Here is a tiny trained network, its code and every weight. The questions are about switching its units off for an input and a class, where a switched-off unit gives its printed mean instead of its output.

import numpy as np


def w(rows, s, z=0):
    codes = np.array(rows[::2]) - 128.0
    scale = np.full(codes.shape[1], s)
    scale[-1] = z or s
    return codes * scale


def f(y):
    return np.maximum(y, 0)


def log_softmax(a):
    a = a - a.max(-1, keepdims=True)
    return a - np.log(np.exp(a).sum(-1, keepdims=True))


def net(x, mask):
    res = np.array(x, float).reshape(1, 5) / 4 @ E
    y = f(res @ A[0][:, :-1].T + A[0][:, -1])
    res = res + np.where(mask, y, B[0][:, -1]) @ B[0][:, :-1]
    return log_softmax(res[-1] @ U[:, :-1].T + U[:, -1])


A, B = {}, {}
E = w([
[131,40,95,81,227,161,146,150,119,162,46],'x0',
[141,25,88,151,105,100,44,126,209,108,181],'x1',
[2,107,183,97,177,149,85,91,93,89,178],'x2',
[78,199,84,76,174,99,106,232,196,126,151],'x3',
[129,98,166,165,119,181,130,230,103,192,202],'x4',
],0.0088)
A[0] = w([
[153,47,180,180,78,164,147,33,49,128,119,52],'N0',
[113,228,164,106,133,171,190,137,62,141,81,46],'N1',
[111,138,86,81,157,74,127,22,165,34,56,33],'N2',
[122,25,81,46,250,157,170,149,113,178,28,7],'N3',
[132,13,65,167,102,102,31,128,211,86,176,58],'N4',
[107,188,158,118,120,165,183,131,58,156,93,75],'N5',
[140,74,177,189,128,192,137,237,97,232,211,70],'N6',
[165,56,189,191,95,154,151,44,57,126,116,46],'N7',
[2,115,202,97,188,153,64,80,76,78,175,80],'N8',
[113,238,165,174,19,75,110,107,132,74,200,67],'N9',
[146,69,119,149,109,109,55,121,171,106,140,23],'N10',
[28,79,207,89,171,153,86,103,100,66,165,43],'N11',
[130,238,159,132,171,148,204,128,62,127,94,39],'N12',
[147,165,69,98,125,45,118,34,160,52,45,92],'N13',
[65,233,74,48,194,85,92,241,203,124,168,3],'N14',
[123,211,170,151,54,96,136,114,141,94,178,5],'N15',
[233,151,70,182,74,106,176,164,168,185,61,34],'N16',
],0.0075,0.005)
B[0] = w([
[122,157,125,185,138,118,133,162,199,53,46,220],'N0',
[116,75,161,82,155,66,183,61,160,129,165,198],'N1',
[79,177,188,160,74,203,147,186,106,169,177,211],'N2',
[158,40,58,195,180,184,81,130,66,60,224,236],'N3',
[96,85,185,40,188,46,254,42,152,150,176,243],'N4',
[102,96,145,74,151,84,176,80,172,130,141,188],'N5',
[46,170,199,133,78,199,123,163,100,167,144,228],'N6',
[108,155,113,195,134,105,135,169,216,73,61,212],'N7',
[252,185,70,95,84,84,117,181,117,191,119,254],'N8',
[138,49,65,163,198,181,67,115,58,73,197,236],'N9',
[128,99,155,96,164,83,197,84,159,140,147,174],'N10',
[199,182,85,115,68,110,139,127,123,178,132,223],'N11',
[113,75,153,69,178,69,215,83,137,134,158,198],'N12',
[66,168,190,142,73,201,134,176,94,176,166,233],'N13',
[116,150,133,206,123,110,131,160,238,40,28,252],'N14',
[139,63,67,158,177,160,110,128,81,98,169,184],'N15',
[227,191,90,95,74,86,79,140,105,198,130,233],'N16',
],0.0084,0.0094)
U = w([
[92,74,183,51,165,44,191,56,150,141,159,119],'0',
[141,44,37,178,177,190,69,124,50,65,187,117],'1',
[102,168,132,200,124,106,117,165,232,37,10,118],'2',
[254,201,69,86,73,78,101,147,102,229,123,122],'3',
[9,173,238,141,73,229,118,169,83,195,163,113],'4',
[86,132,149,74,138,106,42,95,78,142,64,250],'5',
],0.0097,0.02)

Each question gives the input, the list of numbers given to net, and the class t.
The units are the neurons (one row each of A and B). Each row of codes is followed by its name. A weight is (code - 128) times the scale printed after its matrix; where a second scale follows, it is the last column's (A, B and U).
mask holds one flag per neuron, in row order. A switched-off neuron (its flag False) gives its mean, the last column of its row in B, instead of its output. The means were averaged over made-up inputs and are rounded, as every weight is.
A unit's drop is (log p(t) with every unit on - log p(t) with that unit switched off) / (log p(t) with every unit on - log p(t) with every unit switched off).
The circuit of an input: a set's keep is (log p(t) with only the set's units on - log p(t) with every unit switched off) / (log p(t) with every unit on - log p(t) with every unit switched off). Starting from the 12 units with the biggest drops (on a tie, the unit counted first), units are removed one at a time, each time the one whose removal leaves the highest keep (on an exact tie, the one counted first), for as long as the keep stays at least 0.8.
circuit, biggest first: the units of the circuit, biggest drop first
top k neurons: the k neurons with the biggest drops, biggest first
drop of u: that unit's drop, to one decimal
input [-2,-8,4,6,-4], class 0: top neuron	N12
input [-2,1,-6,3,8], class 4: top 3 neurons	N6, N8, N11
input [-5,2,-6,-5,-8], class 4: top 3 neurons	N13, N2, N8
input [-5,-6,1,0,-8], class 4: top 3 neurons	N13, N2, N4
input [4,0,6,6,6], class 2: top 3 neurons	N14, N16, N13
input [7,4,8,2,5], class 3: top 2 neurons	N8, N11
input [2,-1,-5,6,-1], class 2: top 3 neurons	N14, N8, N11
input [4,1,4,0,-4], class 1: top 4 neurons	N3, N16, N6, N4
input [-3,-6,6,7,-7], class 2: top 3 neurons	N14, N4, N6
input [2,-6,3,-6,4], class 0: top 4 neurons	N14, N1, N12, N5
input [0,-5,6,3,-7], class 4: top 4 neurons	N2, N13, N16, N4
input [-7,8,3,0,-7], class 0: top 3 neurons	N4, N10, N3
input [7,-6,-6,-8,6], class 2: top 4 neurons	N7, N0, N9, N4
input [-8,1,8,-3,-8], class 1: circuit, biggest first	N9
input [-4,4,3,-1,-6], class 4: drop of N13	0.4
input [8,-6,-6,1,4], class 1: drop of N4	0.2
input [-2,-7,-7,1,-2], class 0: drop of N1	0.6
